Here is a tiny trained network, its code and every weight. The questions are about switching its units off for an input and a class, where a switched-off unit gives its printed mean instead of its output.

import numpy as np


def w(rows, s, z=0):
    codes = np.array(rows[::2]) - 128.0
    scale = np.full(codes.shape[1], s)
    scale[-1] = z or s
    return codes * scale


def f(y):
    return y / 2 * (1 + np.tanh(0.7978845608 * (y + 0.044715 * y**3)))


def log_softmax(a):
    a = a - a.max(-1, keepdims=True)
    return a - np.log(np.exp(a).sum(-1, keepdims=True))


def net(x, mask):
    res = np.array(x, float).reshape(1, 4) / 4 @ E
    y = f(res @ A[0][:, :-1].T + A[0][:, -1])
    res = res + np.where(mask, y, B[0][:, -1]) @ B[0][:, :-1]
    return log_softmax(res[-1] @ U[:, :-1].T + U[:, -1])


A, B = {}, {}
E = w([
[49,123,184,114,110,135],'x0',
[125,6,130,112,132,207],'x1',
[145,100,116,13,43,89],'x2',
[176,110,139,229,37,125],'x3',
],0.012)
A[0] = w([
[134,143,90,194,170,146,139],'neuron 0',
[83,126,75,136,150,196,5],'neuron 1',
[17,155,224,164,151,126,127],'neuron 2',
[235,128,121,162,119,128,218],'neuron 3',
[74,184,89,74,142,82,147],'neuron 4',
[81,39,116,102,191,203,140],'neuron 5',
[159,5,99,124,56,179,100],'neuron 6',
[105,63,149,89,183,223,111],'neuron 7',
[71,148,135,44,135,69,124],'neuron 8',
[125,65,140,120,83,114,48],'neuron 9',
[98,157,133,126,75,80,146],'neuron 10',
[142,88,146,99,82,136,47],'neuron 11',
[128,172,89,179,239,120,126],'neuron 12',
[167,146,106,131,101,74,126],'neuron 13',
],0.013,0.0035)
B[0] = w([
[65,149,86,59,110,143,191],'neuron 0',
[156,108,127,141,160,122,159],'neuron 1',
[76,86,209,196,2,131,222],'neuron 2',
[142,174,159,68,94,12,194],'neuron 3',
[79,191,98,59,134,114,209],'neuron 4',
[229,24,95,207,189,172,251],'neuron 5',
[59,125,196,121,2,132,241],'neuron 6',
[209,97,131,200,157,140,240],'neuron 7',
[109,166,75,10,228,104,219],'neuron 8',
[97,185,101,103,132,127,172],'neuron 9',
[132,89,92,197,174,170,180],'neuron 10',
[84,142,119,136,172,142,172],'neuron 11',
[65,211,115,45,159,70,232],'neuron 12',
[194,113,177,139,139,118,176],'neuron 13',
],0.0098,0.014)
U = w([
[128,145,68,110,223,152,12],'0',
[142,77,221,236,73,196,81],'1',
[248,114,184,157,144,115,97],'2',
[28,177,205,93,78,112,254],'3',
],0.013,0.0011)

Each question gives the input, the list of numbers given to net, and the class t.
The units are the neurons (one row each of A and B). Each row of codes is followed by its name. A weight is (code - 128) times the scale printed after its matrix; where a second scale follows, it is the last column's (A, B and U).
mask holds one flag per neuron, in row order. A switched-off neuron (its flag False) gives its mean, the last column of its row in B, instead of its output. The means were averaged over made-up inputs and are rounded, as every weight is.
A unit's drop is (log p(t) with every unit on - log p(t) with that unit switched off) / (log p(t) with every unit on - log p(t) with every unit switched off).
The circuit of an input: a set's keep is (log p(t) with only the set's units on - log p(t) with every unit switched off) / (log p(t) with every unit on - log p(t) with every unit switched off). Starting from the 12 units with the biggest drops (on a tie, the unit counted first), units are removed one at a time, each time the one whose removal leaves the highest keep (on an exact tie, the one counted first), for as long as the keep stays at least 0.8.
circuit, biggest first: the units of the circuit, biggest drop first
most important unit: the unit with the biggest drop
top k neurons: the k neurons with the biggest drops, biggest first
drop when u is switched off: that unit's drop, to one decimal
input [-6,7,4,-8], class 2: most important unit	neuron 7
input [-4,3,2,-4], class 2: circuit, biggest first	(neuron 12; neuron 0)
input [7,-7,8,2], class 0: circuit, biggest first	(neuron 10; neuron 8)
input [2,-4,3,1], class 0: top 3 neurons	(neuron 6; neuron 2; neuron 10)
input [1,-4,5,4], class 2: top 2 neurons	(neuron 6; neuron 12)
input [3,-2,0,-8], class 0: top 2 neurons	(neuron 8; neuron 6)
input [-2,-3,6,4], class 2: top 3 neurons	(neuron 13; neuron 12; neuron 2)
input [-6,-8,-5,-6], class 3: top 2 neurons	(neuron 5; neuron 12)
input [3,1,5,-1], class 0: top 2 neurons	(neuron 2; neuron 8)
input [-1,1,-3,2], class 3: top 2 neurons	(neuron 5; neuron 7)
input [-6,5,3,2], class 1: top 4 neurons	(neuron 12; neuron 8; neuron 4; neuron 6)
input [4,-2,4,-6], class 0: top 2 neurons	(neuron 8; neuron 6)
input [8,7,2,-6], class 1: drop when neuron 2 is switched off	0.2
input [-6,-6,7,3], class 2: circuit, biggest first	(neuron 13)
input [-4,4,-5,7], class 3: drop when neuron 13 is switched off	0.0
input [8,-2,-3,2], class 1: drop when neuron 2 is switched off	0.1
